Below are the code and all the weights of a small trained network. Each question names an input and a target symbol and asks about switching units off, where a switched-off unit gives its printed mean instead of its output.

import numpy as np


def w(rows, s, z=0):
    codes = np.array(rows[::2]) - 128.0
    scale = np.full(codes.shape[1], s)
    scale[-1] = z or s
    return codes * scale


def f(y):
    return np.maximum(y, 0)


def softmax(a):
    e = np.exp(a - a.max(-1, keepdims=True))
    return e / e.sum(-1, keepdims=True)


def log_softmax(a):
    a = a - a.max(-1, keepdims=True)
    return a - np.log(np.exp(a).sum(-1, keepdims=True))


def net(x, mask):
    ids = ['ΔΘΛΣΩγζμπφ'.index(c) for c in x.split()]
    T = len(ids)
    res = E[ids] + P[:T]
    r = res
    for j in range(2):
        rows = slice(2 * j, 2 * j + 2)
        q, k, v = (r @ M[0][rows].T for M in (Q, K, V))
        z = softmax(np.where(np.tri(T) > 0, q @ k.T / 2**0.5, -1e9)) @ v
        o = O[0][rows]
        res = res + np.where(mask[j], z, o[:, -1]) @ o[:, :-1]
    y = f(res @ A[0][:, :-1].T + A[0][:, -1])
    res = res + np.where(mask[2:6], y, B[0][:, -1]) @ B[0][:, :-1]
    return log_softmax(res[-1] @ U[:, :-1].T + U[:, -1])


Q, K, V, O, A, B = {}, {}, {}, {}, {}, {}
E = w([
[97,59,93,229,130,155],'Δ',
[126,122,173,226,129,175],'Θ',
[123,106,163,194,187,86],'Λ',
[165,32,111,153,234,97],'Σ',
[1,75,116,123,114,59],'Ω',
[193,158,162,99,167,84],'γ',
[177,46,75,185,43,163],'ζ',
[205,82,81,71,226,35],'μ',
[253,71,57,56,83,105],'π',
[95,6,156,76,120,127],'φ',
],0.021)
P = w([
[213,225,150,126,88,191],'0',
[209,203,155,89,108,194],'1',
[244,182,172,122,74,136],'2',
[252,178,176,112,78,122],'3',
[246,142,171,132,82,110],'4',
[248,133,165,133,100,104],'5',
[238,100,176,155,104,72],'6',
[224,99,183,156,128,77],'7',
[212,67,166,160,136,58],'8',
[204,39,166,134,147,32],'9',
[176,13,162,162,158,34],'10',
[143,16,170,160,168,2],'11',
[208,66,164,178,176,23],'12',
[213,58,160,232,201,7],'13',
],0.0033)
Q[0] = w([
[167,117,187,201,247,42],'H0',
[152,170,41,148,140,150],'H0',
[88,211,223,123,124,110],'H1',
[53,173,32,64,122,223],'H1',
],0.012)
K[0] = w([
[80,44,187,110,141,71],'H0',
[139,155,87,94,115,185],'H0',
[185,248,209,180,160,139],'H1',
[203,123,113,136,145,223],'H1',
],0.014)
V[0] = w([
[174,126,120,154,184,161],'H0',
[145,172,93,164,137,113],'H0',
[157,106,5,163,126,138],'H1',
[85,171,84,128,108,101],'H1',
],0.017)
O[0] = w([
[158,123,229,169,192,126,134],'H0',
[12,160,88,162,147,93,2],'H0',
[151,65,32,130,174,222,53],'H1',
[95,182,46,160,134,103,22],'H1',
],0.011,0.008)
A[0] = w([
[9,106,188,218,181,56,2],'N0',
[66,133,152,254,192,142,228],'N1',
[186,157,144,49,131,70,210],'N2',
[92,181,140,106,249,62,22],'N3',
],0.0085,0.0025)
B[0] = w([
[244,195,47,195,62,150,212],'N0',
[140,255,152,31,205,181,181],'N1',
[38,114,135,205,86,160,254],'N2',
[71,16,20,247,231,92,159],'N3',
],0.0088,0.014)
U = w([
[76,99,118,89,175,196,200],'Δ',
[201,143,134,1,141,129,117],'Θ',
[195,110,75,121,159,93,154],'Λ',
[185,88,140,15,211,81,139],'Σ',
[123,104,80,71,138,132,195],'Ω',
[45,63,125,219,163,177,20],'γ',
[118,51,73,181,120,203,2],'ζ',
[123,31,104,120,204,102,74],'μ',
[242,78,78,10,142,96,106],'π',
[183,50,175,98,116,114,180],'φ',
],0.0075,0.0082)

Each question gives the input, a string of symbols that net reads in full, and the target symbol t.
The units are the heads (2 rows each of Q, K, V and O) and the neurons (one row each of A and B). Each row of codes is followed by its name. A weight is (code - 128) times the scale printed after its matrix; where a second scale follows, it is the last column's (O, A, B and U).
mask holds one flag per unit, heads first, then neurons. A switched-off unit (its flag False) gives its mean, the last column of its rows in O or B, instead of its output. The means were averaged over made-up inputs and are rounded, as every weight is.
A unit's drop is (log p(t) with every unit on - log p(t) with that unit switched off) / (log p(t) with every unit on - log p(t) with every unit switched off).
The circuit of an input: a set's keep is (log p(t) with only the set's units on - log p(t) with every unit switched off) / (log p(t) with every unit on - log p(t) with every unit switched off). Starting from all 6 units, units are removed one at a time, each time the one whose removal leaves the highest keep (on an exact tie, the one counted first), for as long as the keep stays at least 0.8.
units of the circuit, in order: the units of the circuit, biggest drop first
unit that matters most: the unit with the biggest drop
top k neurons: the k neurons with the biggest drops, biggest first
which heads matter: for each layer, one digit per head in row order, 1 if its drop is at least 0.15 and else 0, layers parted by /
drop of u: that unit's drop, to one decimal
input Δ φ Λ Λ φ Ω Δ Θ Λ μ ζ, target Λ: units of the circuit, in order => [H1; N2]
input Ω Ω Λ Λ Λ ζ Λ, target Ω: units of the circuit, in order => [H0; H1]
input π π Λ Λ Λ γ Λ Λ Λ π Δ Ω Λ γ, target Ω: unit that matters most => H0
input Λ μ Ω, target Λ: which heads matter => 10
input Λ Θ Λ φ Λ Λ φ Λ Λ φ Ω, target Λ: which heads matter => 11
input ζ Λ Λ, target Λ: units of the circuit, in order => [H0; N0; N2]
input π Θ φ φ Λ φ Δ γ, target φ: units of the circuit, in order => [N2; H0; H1]
input Λ Λ Λ γ Λ μ, target μ: units of the circuit, in order => [H0; N3]
input φ φ π φ Λ π φ φ Λ φ Σ π μ Θ, target φ: units of the circuit, in order => [H0; H1]
input Λ π Λ Λ Ω Ω ζ Δ, target Ω: top 3 neurons => [N2; N0; N3]
input Ω Λ Λ π Λ μ Λ Λ φ, target Λ: top 2 neurons => [N0; N2]
input Λ μ ζ Σ, target Σ: top 3 neurons => [N1; N2; N0]
input Λ Λ ζ Λ Λ Θ Θ, target Θ: top 2 neurons => [N1; N2]
input Σ Θ γ π Δ Θ, target Θ: top neuron => [N1]
input π φ Ω φ Ω, target Ω: drop of H1 => 0.1
input ζ Λ φ Λ φ γ, target φ: drop of N2 => 0.6
input π Λ Δ, target Δ: drop of N2 => 0.0
